Vidap: -55  10  42  -6 -24
tar: -55  10  42  21  -3
Boruk: -55  10  13  -6 -24
-55  10  42  21  -3 | tar
-56  12  15  -4 -24 | Boruk

buruz:  4  5 -6  3  3 -3  4
Piba:  1  1 -3  1  1 -2  2
mif: -18 -24 -16  28  25 -26  22
gigub:  18  22 -15   5   9  -5  12
Bot:  2  3 -4  3  3 -3  4
kon:  4  5 -6  3  7 -7  6
pafo:   3   3  51 -51 -52  52 -53
fas: -1 -1 -2  3  3 -3  3
tenu:  6  8 -7  3  5 -4  6
Nor: -10 -12 -13  18  17 -18  16
-1 -1 -2  3  3 -3  3 | fas
 17  22 -15   5   9  -3  10 | gigub
 6  8 -7  3  5 -4  6 | tenu
 -9 -12 -14  18  17 -19  14 | Nor
 5  4 -6  3  3 -3  4 | buruz
 4  5 -6  3  7 -7  6 | kon
 2  3 -4  3  3 -3  4 | Bot

Peze: -15  27 -12  47  43 -22  18 -46  26  37  45 -30  20   1 -39 -10  -7 -35  12  42  -3  -9   7  -8  45 -27  -2 -45  14 -39  15  37 -40 -11   6  16 -14 -34  42  34   1  33
vusi: -33 -31 -15  23   0 -29  46   2 -39  18  25  20 -41  31 -34  13 -20  23 -15 -22 -42  26 -15 -21   8 -23  22  23  47  20 -40 -15  34   9 -24  31  45  33 -24 -12 -36  23
pog: -23  32   1 -22  -6 -38   2  25  21  12 -12 -11  48  13  34  43   9 -29   5  15  35 -11  14 -17 -12 -17  17 -45  32   6  20 -27 -37  -8 -14  43 -47  43 -38  43  -5   6
namus:  -5  31  16  44   7 -17 -20  24  10  23  13  -5 -32 -40  -1 -27  34  34  -4   3  33 -40  47 -30 -35 -10 -15  10  13  44  20  43 -32 -38  34  18  34  39  33 -38  43  18
mip: -10 -45  16  14  33 -37 -19   9 -19   3  18  -5   7  38  24 -24   6  22   7  45  39  24 -15  34 -41   4  12 -10  45  34  23  21 -19 -13  25  47  31  19  41  -2  -8 -23
kal:  44 -31  36  24   2  34 -22   8  22 -46 -44   9 -24   8 -27  40 -11 -21 -12 -22  32  -7  -6 -36   2 -37 -22 -28  43 -15  19 -21  32 -40 -29 -22  16 -30   1  35  11  -2
ketar:   3 -19  37 -14 -14 -36  17 -19  -1  45  31  -9  45 -39  29 -10  30 -23  -2 -27  -7  36  39 -14  45 -19 -27  -2  -8  36 -37  -7   5   8  45  -2  33  31  40  10  19  12
-31 -31 -15  24   0 -29  45   2 -38  18  24  21 -41  30 -33  12 -18  23 -16 -22 -42  27 -15 -21   9 -23  22  24  47  21 -40 -15  33   9 -23  31  45  33 -23 -13 -37  24 | vusi
-13 -44  15  13  32 -36 -18   8 -19   3  16  -3   5  40  24 -24   6  24   6  43  41  24 -15  35 -40   5  14 -11  44  34  22  20 -21 -11  23  47  28  20  42  -1  -8 -24 | mip
-15  28 -11  47  43 -21  18 -46  26  37  44 -30  20   1 -39 -10  -7 -35  12  42  -2  -9   7  -8  45 -27  -2 -45  14 -38  15  38 -41 -11   6  16 -15 -34  42  34   1  33 | Peze

Matoz:   3   7  -5  25  -5   5  23  20 -13 -10   9  14  10 -11  31 -18  14  24
lik:  -7 -16  17  -4 -10 -15  -6 -26  29 -16 -24 -19  -4   1 -30 -16  10 -18
Loker:  42 -45   7   1 -21   9  -8  11   2   4  -9  -8 -27 -13   2   4  24 -46
resek: -30  -6  12 -16   5  12 -15 -26   7  12 -16   0  -8  45  -4  -7  -4   6
satus:  -1 -13  15   2 -13 -18  -1 -20  28 -22 -22 -20  -3 -11 -28 -20  13 -19
ler:  -9  22  14 -10   9  -1  35  24 -39  22   4  49  16 -36   6   9 -10 -16
sedis:  11  -9   8  19 -15 -18  14  -1  18 -29 -10 -12   5 -32 -11 -24  20  -8
 42 -45   6   1 -21   9  -7  11   2   3  -9  -9 -27 -14   2   3  25 -47 | Loker
 -1 -12  15   2 -13 -18  -1 -20  28 -22 -24 -20  -3 -10 -28 -20  13 -19 | satus

pinuz:   6 -14  11  -2   7  -5   4  16 -22
mirug:  35 -42   0   5  25  -4 -26  29  23
zon:   5 -13  11  -3   7  -6   4  15 -28
Sisor:  33 -37   0  -1  23   0 -26  29  24
neka:   5 -13  11  -3   7  -6   4  15 -25
luba:  32 -38  -1   3  23   0 -26  29  24
pivi:   4 -10  11  -4  12 -11   2  14 -24
  4 -10  11  -5  12 -12   1  14 -23 | pivi
 33 -37   0  -1  23   0 -26  29  24 | Sisor
 32 -38  -1   3  23   0 -26  29  24 | luba

